Known rows:
brogek: [-20  24  -2  27 -32  14  -8   4 -38   6 -11  -7 -22  31  34 -10 -14   6
   2   0   9 -21  -6 -14  12   3  23 -11  51 -16  10]
gabron: [-14  23  -3  12 -35  13  -3   3 -34   6 -13  -8 -23  17  19 -10 -15  12
  33   3   7 -23  -5 -18   9   1  17 -12  24 -20  10]
fisus: [-12  23  -3  11 -31  13 -10   3 -21  10 -12  -2 -19  20   5  -6 -15   6
  11   7 -17 -18  -6 -19  10   3  18 -11  11 -15   9]
kamu: [-11  23  -3  11 -32  13 -10   3 -21  10 -12  -2 -19  20   5  -6 -15   7
  11   6 -18 -18  -6 -18  10   3  18 -10  10 -15   9]
sivi: [ -6  27   3  10 -25  22 -12   5 -28   6 -11  -2 -23  21   0  -7  -4   8
  20   1 -16 -17  -5  -2  14   6  21  -7  18 -20  12]
tige: [ 20  34   4   8 -15  43  -9   7   1   7 -10   0 -22  29  -1  -6   1   7
   6   2 -18  -7   5  22  17  23  23  -1  13 -20  24]
vofim: [-16  24  -2  12 -35  14  -6   3 -28  13 -13  -6 -20  18  16  -9 -14   9
  18   7 -11 -23  -6 -18   9   1  17 -12  12 -10  10]
tufomik: [-23  39  -2   8 -34  14 -21   7 -31   6  -8  -6 -23  19  16 -11 -10   6
   4   5 -13 -13  15 -17  30  20  18 -19  50 -18   9]
vaflostu: [-11  24  -3  11 -33  14  -8   2 -31   6 -13  -7 -23  18   8 -10 -11  10
  26   2  -6 -22  -6 -14  10   1  18  -9  22 -20   9]
drasta: [ -6  24  -3  10 -21  13 -15   2 -34  12 -12   3 -23  19   0  -7 -15   8
   0   1 -18 -21  -6 -18  10   5  17 -11  11 -20   9]
skuni: [-22  29  -3   8 -33  16 -20   3 -38   9  -1  -3 -22  23   3 -11  -8   9
  -9   0 -15 -18  14 -18  44  28  18 -18  52 -20   9]
tiflal: [-20  24  -1  13 -34  15  -2   3 -32  18 -13  -8 -22  18  30 -10 -14  10
  24   8   2 -23  -4 -15  10   1  17 -14  14  -4  11]
troplubrok: [-11  23  -2  12 -19  20 -10   3 -32   5 -11  -3 -22  19   1  -7 -10   9
  17   2 -15 -18  -6 -17  17   4  23 -14  13 -20   9]
belal: [-14  23  -2  13 -23  19 -12   2 -33   5 -10  -4 -23  20   2  -9  -8  10
  17   2 -15 -19  -6 -19  17   4  23 -13  15 -20  10]
truve: [ -7  23  -3  11 -25  13 -10   3 -28   9 -13  -4 -24  21   0  -9 -14   7
   2  -1 -14 -22  -6 -18  13   4  18 -15  19 -20   9]
lanon: [-13  23  -4  12 -34  14   0   2 -12   8 -13  -8 -22  18  20 -11 -15   8
  28   4  -1 -23  -6 -19   9   1  17 -14  27 -17  10]
bepler: [ -2  24   1  11 -10  15 -14   3 -22   7 -10   1 -23  27  -2  -6  -9   6
  -3  -1 -18 -17  -3 -18  20  13  23 -13  15 -20  10]
sabrek: [ -6  23  -4  10 -21  15 -14   8 -14   7  -9   3 -17  26  -1  -4 -13   6
   5   6 -18  -8  -4 -16  14  12  22  -9  10 -19  10]
kemam: [ -8  29   4  11 -20  19 -12   6  -1   5  -6  -1 -20  33  -1  -6  -7   6
   5   2 -18  -8   9 -16  25  15  30 -13  13 -20  12]

Facts:
Ξ:
batum Ξ rital Ξ skidro Ξ tebros Ξ tekla Ξ gradru
biflen Ξ stipenon Ξ nobrisi Ξ noplir Ξ fisus Ξ zagim Ξ penik Ξ trunol Ξ tiflal
borim Ξ skigak Ξ dase Ξ breger
bule Ξ brigro Ξ butre Ξ troplubrok Ξ sulis Ξ stasar Ξ grume Ξ bekis
drezal Ξ pavum Ξ plodo
grinafan Ξ tadrem Ξ gritre Ξ flibor Ξ truzus Ξ tostel Ξ redros Ξ tivosken
kimis Ξ vuklur Ξ vegrem Ξ pleral Ξ tinur Ξ klasku Ξ tritom Ξ flebram Ξ brogek Ξ bogran
klivon Ξ lepur Ξ fopos Ξ brefi Ξ giplo Ξ dropu Ξ gabron Ξ kofus
kloklizek Ξ skesim Ξ fludan
komol Ξ vodon Ξ favur Ξ sanen Ξ braflun Ξ grufla
lonos Ξ guzu Ξ fafom Ξ rubem Ξ drasta Ξ vitrak Ξ vofim Ξ trunadu Ξ mabruk
mavo Ξ pomon Ξ druklo Ξ pofi Ξ skiskan Ξ seflel Ξ nifle Ξ boklu Ξ piro
mitan Ξ tadron Ξ sivi
moti Ξ sogom Ξ zedom Ξ plakas Ξ gruza Ξ trisam
mutre Ξ klogudrik Ξ bepler Ξ flutu Ξ truve Ξ sketral
paklim Ξ luzel Ξ gratak Ξ trusu Ξ fugrel
pestuk Ξ botis Ξ ruvam Ξ vuske Ξ siduk Ξ skiza Ξ groka Ξ draru Ξ tovur Ξ stisom Ξ vezu
sotrur Ξ plobre Ξ kemo Ξ fibroplum Ξ vaflostu
stanes Ξ stega Ξ vostoner Ξ tugo Ξ sazos Ξ fubok
tige Ξ grifla Ξ talim Ξ belal
trurol Ξ kemam
trutugre Ξ brakir Ξ sabrek Ξ flimir Ξ kamu Ξ zeskek Ξ numi Ξ stofal Ξ flopim
vitruklel Ξ bibra
vulal Ξ drebrek Ξ dakel Ξ vefli
zegol Ξ flodel Ξ zotur Ξ rekek Ξ diba Ξ pluflam Ξ lanon
α poplon <- batum, gradru, rital, skidro, tebros, tekla
α tufomik <- bekis, brigro, bule, butre, grume, stasar, sulis, troplubrok
α fefla <- belal, grifla, talim, tige
α detril <- bepler, flutu, klogudrik, mutre, sketral, truve
α kleru <- bibra, vitruklel
α kasuros <- biflen, fisus, nobrisi, noplir, penik, stipenon, tiflal, trunol, zagim
α drabror <- bogran, brogek, flebram, kimis, klasku, pleral, tinur, tritom, vegrem, vuklur
α geklol <- boklu, druklo, mavo, nifle, piro, pofi, pomon, seflel, skiskan
α flizime <- borim, breger, dase, skigak
α klubak <- botis, draru, groka, pestuk, ruvam, siduk, skiza, stisom, tovur, vezu, vuske
α rekita <- braflun, favur, grufla, komol, sanen, vodon
α skadrugrol <- brakir, flimir, flopim, kamu, numi, sabrek, stofal, trutugre, zeskek
α linol <- brefi, dropu, fopos, gabron, giplo, klivon, kofus, lepur
α bikluzal <- dakel, drebrek, vefli, vulal
α fevon <- diba, flodel, lanon, pluflam, rekek, zegol, zotur
α klefur <- drasta, fafom, guzu, lonos, mabruk, rubem, trunadu, vitrak, vofim
α nepadram <- drezal, pavum, plodo
α pletruk <- fibroplum, kemo, plobre, sotrur, vaflostu
α ganer <- flibor, grinafan, gritre, redros, tadrem, tivosken, tostel, truzus
α klotras <- fludan, kloklizek, skesim
α trople <- fubok, sazos, stanes, stega, tugo, vostoner
α bravider <- fugrel, gratak, luzel, paklim, trusu
α zetreber <- gruza, moti, plakas, sogom, trisam, zedom
α skuni <- kemam, trurol
α lostas <- mitan, sivi, tadron
[batum, bepler, bogran, brogek, dakel, diba, drabror, drasta, flimir, flodel, fludan, fubok, gritre, gruza, guzu, klogudrik, klotras, lepur, nobrisi, noplir, pestuk, plakas, pleral, pluflam, poplon, rekek, ruvam, siduk, skesim, skuni, sogom, stega, sulis, tadrem, tekla, tinur, tivosken, trisam, trunadu, truve, truzus, vefli, vegrem, vitruklel, vostoner, zedom, zotur] η b
[bekis, belal, boklu, brigro, bule, detril, drebrek, dropu, druklo, fefla, fopos, fugrel, gabron, giplo, gratak, grifla, grume, kemo, kofus, linol, luzel, mavo, nepadram, nifle, paklim, pavum, pletruk, plobre, pofi, pomon, seflel, sivi, skiskan, sotrur, stasar, stisom, talim, tige, tritom, troplubrok, trurol, trusu, vaflostu] η c
[bibra, biflen, bikluzal, borim, botis, braflun, brakir, bravider, brefi, breger, butre, dase, draru, drezal, fafom, favur, fevon, fibroplum, fisus, flebram, flibor, flizime, flopim, flutu, ganer, geklol, gradru, grinafan, groka, grufla, kamu, kasuros, kemam, kimis, klasku, klefur, kleru, klivon, kloklizek, klubak, komol, lanon, lonos, lostas, mabruk, mitan, moti, mutre, numi, penik, piro, plodo, redros, rekita, rital, rubem, sabrek, sanen, sazos, skadrugrol, sketral, skidro, skigak, skiza, stanes, stipenon, stofal, tadron, tebros, tiflal, tostel, tovur, trople, trunol, trutugre, tufomik, tugo, vezu, vitrak, vodon, vofim, vuklur, vulal, vuske, zagim, zegol, zeskek, zetreber] η a
δ lepur <- brefi
δ rubem <- brefi
δ vitrak <- breger, tufomik
δ kemo <- breger
δ ruvam <- brigro, kleru, kofus
δ tadron <- brigro
δ grinafan <- brigro
δ tovur <- dakel, tufomik, tugo
δ vodon <- dakel
δ drezal <- fafom, pofi
δ sketral <- fafom, skesim, tige
δ sulis <- fafom, tugo
δ ganer <- fafom
δ trurol <- fafom, trunol
δ pletruk <- flutu, tufomik, zeskek
δ trople <- flutu, zegol
δ gritre <- flutu, pofi, vuklur
δ tritom <- gabron
δ tivosken <- gradru, grume, klivon, kofus
δ belal <- gradru
δ botis <- gradru
δ stisom <- gratak
δ vezu <- gratak
δ sotrur <- gratak
δ vuske <- grume
δ draru <- grume
δ stasar <- kasuros
δ skigak <- klasku, vuklur
δ talim <- kleru, lanon
δ trutugre <- klivon, paklim
δ druklo <- klivon, vulal
δ bibra <- klivon, vitruklel, zegol
δ bikluzal <- klivon
δ borim <- klubak
δ stega <- kofus
δ nepadram <- kofus
δ sabrek <- komol
δ favur <- lanon
δ fludan <- lonos, plakas
δ bravider <- lostas
δ zagim <- mutre
δ bekis <- penik, skadrugrol
δ trisam <- penik, trunol
δ butre <- penik
δ stanes <- piro
δ diba <- rekek, zeskek
δ fopos <- siduk
δ boklu <- siduk
δ groka <- siduk, tige
δ giplo <- sivi
δ luzel <- sivi
δ batum <- skadrugrol
δ truve <- skiskan
δ mitan <- skiskan
δ klotras <- skiza, vitruklel
δ drebrek <- skiza
δ tinur <- skiza
δ drabror <- tige, trunol
δ flimir <- tige, trunadu
δ klogudrik <- trunadu
δ guzu <- trunol
δ stofal <- trunol
δ detril <- truzus
δ plodo <- truzus
δ rital <- tufomik
δ zetreber <- tufomik
δ bogran <- tufomik
δ trusu <- tugo
δ kamu <- tugo
δ nifle <- vaflostu
δ fugrel <- vitruklel
δ redros <- zedom
δ fubok <- zegol
δ kemam <- zegol
δ pluflam <- zegol

Rows:
No name comes twice in this set of rows, the named rows included.
[  4  44  -3   9  -5  21 -20  24  -7   6 -12  23  -7  26  -1   4  -3   6
   7   7 -16  -4  -5   8  17  23  32   8  21 -20  10] : lonos
[-23  59  -3   8 -33  14 -22   3 -22   6  36   7 -22  24  22 -10   9   6
  13  15  -5 -23  26 -18  14  38  18  -4  51 -20  11] : klubak
[-22  24  -2  27 -32  14  -6   4 -39   6 -10  -6 -22  27  41 -10 -14   6
   5   0  17 -21  -6 -15  10   3  20 -12  53 -14  11] : bogran

The same elements again, as new rows of numbers:
Known rows:
kloklizek: [ 20  17 -19  18  23  -6  37 -23 -17  -6 -25  -5  -7  -2 -11 -23  -9   1
 -32  16  22 -11  -9   9  -7 -16   2   4]
skiza: [ -4 -24  -6  -3 -18  18   9  23 -18  11  18  17   2  35  10  31  20   0
   9 -16 -33 -20  54  16 -16  11 -15   2]
drebrek: [ -3  -1  -2  16  12  13  12   2  -6  -2   8 -13  -9 -10  -9 -20 -19  -6
 -35  29  26  14  -7  -4  -2  -5  16  13]
stanes: [ 12  13 -19  14  27  -4  38 -20 -18 -13 -26  -6  -4  -1  -9 -24 -13   1
 -30  22  24  -5  -8   9  -4 -20   2   5]
fisus: [  2   4   6 -13   0 -20  -5  -3   4  -4  -7   4  -8   5  10  20   2   3
  10  -6  -5  -5   8  15   3   5   1  -3]
bule: [  0  11  -3  27  13   5  20  -7 -19  -1  -4 -17  -5 -14 -10 -29 -20 -12
 -49  28  24   9 -21   3 -12  -7  22  18]
grinafan: [ 19  11 -20   5  20  -3  38 -21 -12 -10 -22 -10  -7   1 -10 -23 -11   7
 -35  27  30 -10  -7   7   2 -19   7   0]
ganer: [ 13  22  -5   8  21  15  13   0  23  -5 -10   8   4 -10 -17  10 -19  -1
  32 -14  -7 -21  -3 -18  17   3 -18   1]
plobre: [ -2   7  -1  24  10   6  14   0 -14   0   0 -14  -7 -10  -5 -20 -15 -15
 -34  22  16   8 -16   0  -9  -3  15  13]
talim: [-11  -4   1  10   6   7   7   9  -4  -6  10 -17 -10  -8   2 -13 -14  -6
 -21  31  18  13  -5  -6   9  -4  18   8]
belal: [ -6 -10   5   1  -3   9  -2  12   4  -4  17 -14  -9  -4   2   3 -10  -5
 -15  19  13  10   5  -5   6   3  17   1]
nepadram: [ -3   1   9  25   2  22  12  23  25   8  18 -18  -8 -21  -8  -9 -16  -4
   6  14   5  -6   5 -30  33  20  -4  -7]
pavum: [ -6   6  -1  26  10   7  16   1 -14   0   2 -14  -6 -15  -5 -18 -12 -13
 -35  21  15   4 -15   1  -8  -6  15  15]
trunol: [  5  13  18 -30 -31 -17 -41  11  19   0   4  13  -1  17  10  64   5 -19
  45 -42 -34 -19  15   7 -12  16   9  -3]
guzu: [-13  14   3 -18  -6  20  21 -27  -6   8 -25   0  34  -8  12 -20 -14  -1
 -20   6  37   4 -31 -36 -21 -28  13  14]
sogom: [  2   1 -10   5  -1   2   7 -18 -10   5  -7  -8  20  -5  -4 -37   0  10
 -33  11  15   1 -22   0  -5 -10   3   7]
rekek: [ -1  -6   6  -3 -11  -2 -20 -13  -5  17   5   9  17  -4   0 -18  10   9
 -11 -11  -1  10  -9   0 -13   2  -5  -1]
pofi: [  1   7  13   7  -3   5 -17  -1   2  10  15   3  -7 -10 -13  11 -15 -18
 -19  -8   5  10  -7   4 -26   8  19  16]
tekla: [ -8  -8   7 -12 -20  -4 -21   1   1   7   7  -2  18   2  12  -9  10  11
   7  -7  -8   4  -9   1   7   2   1  -2]

Rows:
No name comes twice in this set of rows, the named rows included.
[ 10  10   0  24 -11   3  12  -1 -10   7   5 -21 -12 -12  -6 -13  -8 -19
 -54  20  19  -2  -9  -1 -14   4  23   7] : brigro
[ 27   1 -20  11 -15  15  14 -25  -5  16  -3  -9  17  -8 -18 -44   0  10
 -59   7  29  -8 -14  -4 -15  -8   6  -1] : vitruklel
[-11   9   5   6   5  10  -1   6  -7  -9   4 -10  -1  -6  -2  -3 -22 -14
 -15  16  12   8 -17  -3  -5  -6  22  21] : fopos
[ -7  -2  14 -23   0 -23 -12   4   4  -6  -4   7 -11   7  14  27   0   2
  28  -9 -11   0  16  17  12   6   2  -6] : zagim
[ -3   6 -22   8  -1  31 -12  19  19 -20   1 -10  25 -10 -18 -19  19  -6
  39  -4 -12  -9 -46 -48  12 -22 -25 -11] : drabror
[  9 -16 -17  -5  -8 -10 -22  20   3 -18   4   4 -21   8  -7  27  52 -18
  33 -16 -22  14  -8  -9 -21 -23 -21 -30] : klasku
[ 17   1  -2  10  29  16  14  -5  26   4  -1  13  -5 -11 -25  -1 -12  15
  25  -9   5  -2  13 -18  24  12 -27 -11] : trople
[-11  -2  16  10  -9  -2 -12  16  -3   9  17  -6 -10  -7   8  12   1 -17
  -2   0 -10   9   0   1  -6  13  13   6] : vaflostu
[ 11  25   4  -7  -5   5  25 -28  -4  17 -28  13   6  -3   3  27  -8 -26
 -12 -19  24 -11  -6 -24 -47 -16   9   6] : fafom
[-22  -9  28  -4 -24 -14 -35  25   6  10  21  -4 -13  -2  17  31   6 -16
  22 -12 -21  14  11   3   0  23  15   0] : gabron

The same elements again, as new rows of numbers:
Known rows:
skiza: [ 21   5  12  -8  -2 -38 -10 -12 -12 -20  19   4   2  -6  -4  -7  32 -35
 -13  21  38   2   4  35   5  19  20  -4   9]
siduk: [ 19   8  12 -11   7 -35 -14 -14 -25 -18  24  -1   1  -2   0  -9  21 -32
 -15  24  40 -13  16  25   1   0  24  -1   5]
vuske: [ 21   4  10  -9  -8 -34  -5 -16  -8 -11   9   0  -5 -11  -5  -6  26 -28
 -17  30  39  -7   4  25  16   2  12  -4  15]
kasuros: [ 10  12  21  -3 -16  -9 -15  -9  -1 -13  35  -8  10 -29  22  10   9  -3
 -19  17  25  14  16  12  19  13  36 -29   4]
borim: [ 18  13   8   4 -13 -22  -5 -21  -3   0   3  -3 -17 -20   1   2 -13  -1
 -23  23  11  -9  -2   0  31  -8  21 -13   9]
flizime: [ 12   6  18 -10 -14  -8 -13 -12  16 -16  19  -8   7 -25   9  16   7 -15
 -22  22  29   8  21  16   7   9  35  -5   5]
favur: [ 15   3   7  -7 -13 -29  -5 -21  -1  -3  11  -9  -2 -17   0   6  -4 -19
 -22  20  19   3  -1   9  13  -1  20  -7   9]
zetreber: [ 14   4  17 -11 -20  -9 -14 -13  17 -15  17  -9  10 -27   6  16   7 -17
 -21  23  30   6  19  15   8   4  35  -5   8]
plakas: [  9  13   9 -12   4 -29 -14 -21 -18 -11  28  -8  -2  -6   7   7  -5 -21
 -23   5  28   2   8   7  -8  -4  29  -7   1]
kofus: [ 13   4  10   1  -5 -55 -15 -15 -11 -22  39   9  31 -12  -6  10  14 -41
 -13  -3  24  15   0  29 -17  12  47  -1  -3]
kemo: [ 11   6  10   2  -8 -43  -1 -23  -6  -2  21   0   8 -16  -3  15  -2 -18
 -24  19  22  -2   6   7  13 -16  30   0   6]
fibroplum: [ 16   4   8  -7  -9 -31  -7 -19  -2  -7  16  -8   1 -14   1   5   1 -22
 -20  15  19   8   0  14   7   7  23  -8   5]
bule: [  9   8  12   5  -1 -35   6 -26  -7   5  19  -2  -3 -12   0  18 -12  -4
 -27  28  17  -3   9  -3  23 -18  23   0   5]
mutre: [ 15  -4  16  -4   1 -20   8 -24  -6   7  14 -18  -8 -13   8   5 -19 -15
 -23  41   5   4   9   3  29   3   8   1   2]
rubem: [  8   4   0 -14 -16 -34  -6 -18  -1  -1  18 -15   5 -12  -2  11  10 -13
 -21   8  28  13   0  12   2   0  23 -20  12]
tadron: [ 15   4   8  -6 -12 -26  -1 -22   0   0   8 -11  -7 -17   0   6  -6 -14
 -23  25  18   0   1   5  20  -5  17  -7  10]
numi: [ 19   0   5  -7 -11 -29 -18 -20   4 -25  14   8  12 -10 -12   5  -3 -44
 -15   2  19  14 -12  26 -21  17  33  12   0]
flimir: [ 15   2   5 -10  -5 -22 -17 -27  -7 -17  11  -1   4  -8  -8   5 -21 -31
 -21  14  21  -8   1   7 -14 -13  32  17   1]
grifla: [ 10   8  12   4  -2 -38   3 -24  -6   1  21  -1   2 -13  -1  17  -6 -10
 -25  23  19  -2   9   3  18 -15  27   1   4]

Rows:
No name comes twice in this set of rows, the named rows included.
[ 18   3  12  -5 -14 -26  -5 -22  -5  -5  13  -6  -2 -21   6   2  -7 -25
 -22  21  18   3  -5   9  20  -2  18  -7   9] : plodo
[ 10   7  11   4  -5 -36   5 -26  -5   5  16  -3  -1 -16  -2  17  -9  -7
 -27  28  19  -7  10  -2  24 -23  23   1   8] : trurol
[ 24   1   8 -13 -14 -46 -18 -10  -9 -27  19   6  16 -11  -9 -10  41 -50
  -9  13  45   3  -2  43  -6  17  27  -5  12] : draru
[ 15   4  18  -5  -9  10 -17 -22  27 -27   6  11  -2 -15  -5  23 -19 -21
 -23  23  20   8  12  15 -14  13  33  30  -3] : skadrugrol
[ 20   5  11  -8  -7 -28   0 -18  -7  -3   4  -3 -15 -11  -3  -4  19 -17
 -21  39  36 -12   7  16  28  -6   6  -3  16] : botis
[ 19   7  10 -12   0 -32 -10 -18 -21 -11  14  -6  -5  -6  -1  -7  16 -24
 -19  34  42 -21  15  15  13 -17  18   0  12] : ruvam
[ 25   4   4 -15 -18 -55 -30  -6 -10 -40  26  14  27 -12 -12 -12  54 -63
  -4  -7  54  10 -10  54 -24  26  39  -9  12] : vezu
[ 23   2   8 -11 -12 -43 -15 -12  -9 -23  17   4  11 -11  -8  -9  37 -44
 -11  17  43   0  -1  38   0  13  23  -4  13] : groka
[ 17   1   4 -16 -11 -43 -27 -16 -16 -25  31  -6  30 -13  -3  -3   8 -48
 -12  -4  30   3   0  25 -24   2  46  -6   1] : tivosken
[  9  11   7 -15  -4 -28 -12 -23 -14  -7  20 -11  -3 -10   5   7  -6 -19
 -25  10  32  -5   7   2  -1 -17  27  -6   7] : fludan
[ 18  -1   5  -7 -14 -24 -13 -24   7 -17   6   4   4 -12 -11   7 -10 -34
 -18  12  19   7 -11  17  -9   6  27  13   4] : kamu
[ 10   6  11   5  -1 -42  -3 -21 -10  -6  30   4  12 -10  -2  14  -3 -17
 -20  14  17   6   5  10   5  -3  33  -1   0] : pofi

Now the same elements, written a new way:
Known rows:
mitan: [ -9 -20 -25 -11  13 -16 -18 -47 -21 -22  -2  10  22 -49]
troplubrok: [  7 -16  -7 -11  13  -4  -9 -18   0 -23   0  -9 -17   0]
trusu: [ 11  -5  -2  -9  10   9   1  24  17  -8  11 -11 -35  33]
braflun: [-13   4   1   2   2  27  -6  15  10  14   3   0 -15  42]
grume: [  5  -1  10   0   2  29   1   5  17  -5 -10 -15 -43  51]
tebros: [-11  -3  -6   0   6  16 -10  -2   2   8  -1   3  -7  21]
botis: [  5 -10 -28  -2  11   1 -24 -41 -20 -27  -5  28  22 -27]
vegrem: [ -7   0 -12 -18  -8   3 -30 -25   1  -9  -6  -3  12 -45]
boklu: [ -1   0   0  -2  -1   9  -1  21  17 -12  13 -17 -30  49]
truve: [-15   5   0   3 -22  30  -7  23   9  -2  10   3 -18  29]
stipenon: [-11 -22 -21 -10  20  -9 -15 -42 -21 -12  -2   8  13 -31]
plobre: [  7 -22 -16 -13  14 -14 -14 -32  -7 -29   0  -5  -9 -18]
groka: [ -4  10 -20  -5   8  12 -25  11  -2  -8  13  18   3  29]
tufomik: [-30   0 -15 -10  19  38  13  30   0   9 -24 -18 -31   9]
belal: [  6   7  11  13  -7  26   9  28  25  -7   6  -6 -34  61]
sketral: [-14  13  -1   3  -3  26  -2  45  18  20  21  -2 -17  61]
stega: [ -8 -21 -12  -2 -11   3  -9 -31 -15 -28  -3  11  13 -35]
poplon: [-40   4 -18   3 -22  31  10  23   0 -29 -14 -17  -7  -1]
zegol: [ -5 -26 -15 -21  29   3 -17 -46 -20   4 -19  10  -5 -40]

Rows:
No name comes twice in this set of rows, the named rows included.
[  4 -11  -3  -7   7   8  -3  -3   6 -16   5  -9 -24  22] : seflel
[-16  10   2   6  -4  24   0  21  12  11   7   4 -15  47] : redros
[ -8  -4  -1  -3  -9  27   1  24   6   1  11   4 -17  15] : diba
[  4  -8  -4  -2   6   0  -5  -5   6 -23   8  -9 -16  15] : giplo
[-14  -8 -10  -8  14  13 -18 -19  -6   4  -7  -2  -7   4] : brefi
[-10  -5  -8  -9  -8  19  -6  22   2  -4  19   2 -15   4] : sulis
[  8  17  -9   0   8  33  -8  39   7  12  12  19 -19  45] : tovur
[  2   5   3   1   0  15   1  34  22 -12  16 -15 -29  60] : bekis
[-16 -11  -7 -10 -10  18 -10  -6  -6 -10   4   0 -10   1] : drasta
[ 12  13  -2  -3   0   3 -12   5  24 -10   0 -17 -13  12] : tritom
[  4   0 -21   1   6  11 -18 -24 -13 -20  -3  27  14  -6] : vuske
[  2 -31 -25 -36  30 -27 -30 -56 -16 -29  -5 -16 -13 -43] : tige

